Below is a small trained network, with its code and all its weights. Each question gives an input and a class and asks what happens when units are switched off, that is, made to give their printed mean instead of their output.

import numpy as np


def w(rows, s, z=0):
    codes = np.array(rows[::2]) - 128.0
    scale = np.full(codes.shape[1], s)
    scale[-1] = z or s
    return codes * scale


def norm(h):
    return h / np.sqrt((h * h).mean(-1, keepdims=True) + 1e-5)


def f(y):
    return y / 2 * (1 + np.tanh(0.7978845608 * (y + 0.044715 * y**3)))


def log_softmax(a):
    a = a - a.max(-1, keepdims=True)
    return a - np.log(np.exp(a).sum(-1, keepdims=True))


def net(x, mask):
    res = np.array(x, float).reshape(1, 5) / 4 @ E
    u = 0
    for l in range(3):
        y = f(norm(res) @ A[l][:, :-1].T + A[l][:, -1])
        res = res + np.where(mask[u : u + 7], y, B[l][:, -1]) @ B[l][:, :-1]
        u += 7
    return log_softmax(norm(res)[-1] @ U[:, :-1].T + U[:, -1])


A, B = {}, {}
E = w([
[40,228,208],'x0',
[3,74,117],'x1',
[119,175,63],'x2',
[128,127,124],'x3',
[124,129,128],'x4',
],0.0052)
A[0] = w([
[158,69,221,1],'L0N1',
[145,47,255,173],'L0N2',
[174,43,124,66],'L0N3',
[79,63,109,35],'L0N4',
[223,137,127,31],'L0N5',
[217,70,46,17],'L0N6',
[120,178,58,203],'L0N7',
],0.01,0.0034)
B[0] = w([
[137,168,91,141],'L0N1',
[91,190,2,251],'L0N2',
[124,110,91,195],'L0N3',
[143,85,174,167],'L0N4',
[121,92,161,181],'L0N5',
[128,83,90,253],'L0N6',
[96,136,48,210],'L0N7',
],0.0097,0.0035)
A[1] = w([
[130,169,137,136],'L1N1',
[114,89,77,107],'L1N2',
[98,122,44,138],'L1N3',
[156,84,171,120],'L1N4',
[72,140,116,108],'L1N5',
[145,127,78,88],'L1N6',
[255,158,176,2],'L1N7',
],0.0091,0.0054)
B[1] = w([
[98,31,94,140],'L1N1',
[68,161,176,185],'L1N2',
[1,146,159,254],'L1N3',
[74,178,207,110],'L1N4',
[132,27,147,162],'L1N5',
[128,153,121,148],'L1N6',
[202,160,239,127],'L1N7',
],0.0051,0.0048)
A[2] = w([
[82,77,134,154],'L2N1',
[200,184,164,86],'L2N2',
[60,221,203,104],'L2N3',
[57,106,31,253],'L2N4',
[98,238,219,169],'L2N5',
[255,170,155,144],'L2N6',
[226,173,47,156],'L2N7',
],0.0096,0.0033)
B[2] = w([
[170,138,178,157],'L2N1',
[120,96,165,130],'L2N2',
[241,72,45,158],'L2N3',
[198,184,195,251],'L2N4',
[153,9,89,155],'L2N5',
[27,121,194,142],'L2N6',
[2,157,199,156],'L2N7',
],0.0074,0.012)
U = w([
[177,26,15,74],'0',
[51,116,252,72],'1',
[88,244,29,29],'2',
[164,157,140,255],'3',
[154,164,141,227],'4',
],0.011,0.0039)

Each question gives the input, the list of numbers given to net, and the class t.
The units are the neurons (one row each of A and B). Each row of codes is followed by its name. A weight is (code - 128) times the scale printed after its matrix; where a second scale follows, it is the last column's (A, B and U).
mask holds one flag per neuron, layer by layer. A switched-off neuron (its flag False) gives its mean, the last column of its row in B, instead of its output. The means were averaged over made-up inputs and are rounded, as every weight is.
A unit's drop is (log p(t) with every unit on - log p(t) with that unit switched off) / (log p(t) with every unit on - log p(t) with every unit switched off).
The circuit of an input: a set's keep is (log p(t) with only the set's units on - log p(t) with every unit switched off) / (log p(t) with every unit on - log p(t) with every unit switched off). Starting from the 12 units with the biggest drops (on a tie, the unit counted first), units are removed one at a time, each time the one whose removal leaves the highest keep (on an exact tie, the one counted first), for as long as the keep stays at least 0.8.
units of the circuit, in order: the units of the circuit, biggest drop first
most important unit: the unit with the biggest drop
top k neurons: the k neurons with the biggest drops, biggest first
k most important neurons of layer l: the k neurons of layer l with the biggest drops, biggest first
drop when u is switched off: that unit's drop, to one decimal
input [-4,6,-1,3,0], class 1: units of the circuit, in order	[L2N3]
input [7,-4,-6,-7,0], class 0: 2 most important neurons of layer 2	[L2N5, L2N3]
input [8,-8,-4,-6,-5], class 0: units of the circuit, in order	[L2N5, L2N4]
input [7,3,3,3,-2], class 0: units of the circuit, in order	[L2N3, L0N2, L2N5]
input [-7,6,0,5,8], class 4: 2 most important neurons of layer 0	[L0N2, L0N7]
input [4,2,-4,7,5], class 3: units of the circuit, in order	[L2N7, L2N3]
input [6,0,4,-3,-3], class 0: units of the circuit, in order	[L0N2, L2N5, L2N3]
input [-2,-7,6,1,0], class 1: top 2 neurons	[L2N7, L0N2]
input [-5,2,8,-8,0], class 2: top 2 neurons	[L0N7, L2N3]
input [8,-8,6,-7,3], class 0: units of the circuit, in order	[L2N5, L0N2, L2N4]
input [2,4,-1,-7,2], class 3: top 2 neurons	[L2N7, L0N6]
input [-4,5,-3,0,-2], class 1: top 3 neurons	[L2N3, L0N4, L1N3]
input [-7,-5,8,-6,7], class 2: 3 most important neurons of layer 2	[L2N7, L2N5, L2N3]
input [1,-8,-7,2,4], class 1: most important unit	L0N7
input [-5,-8,2,-5,4], class 1: top 2 neurons	[L2N7, L0N2]
input [8,-1,4,4,7], class 0: top 2 neurons	[L0N2, L2N5]
input [4,-8,3,4,-4], class 1: top 2 neurons	[L1N3, L2N6]
input [-6,5,3,3,7], class 4: 2 most important neurons of layer 0	[L0N2, L0N5]
input [-6,7,-3,-7,5], class 1: 3 most important neurons of layer 2	[L2N3, L2N5, L2N4]
input [-6,-3,7,-3,-3], class 2: units of the circuit, in order	[L2N7]
input [8,3,-1,8,-2], class 0: top 2 neurons	[L2N3, L2N5]
input [4,3,-3,-1,6], class 4: 2 most important neurons of layer 2	[L2N4, L2N1]
input [8,4,4,-8,3], class 0: drop when L2N5 is switched off	0.2
input [4,4,-6,-6,-6], class 2: drop when L0N2 is switched off	1.3
input [1,-6,-7,7,-5], class 2: drop when L0N2 is switched off	1.5
input [-2,-4,-8,-2,5], class 2: drop when L0N2 is switched off	0.7
input [-2,-8,4,5,7], class 1: top neuron	[L0N2]
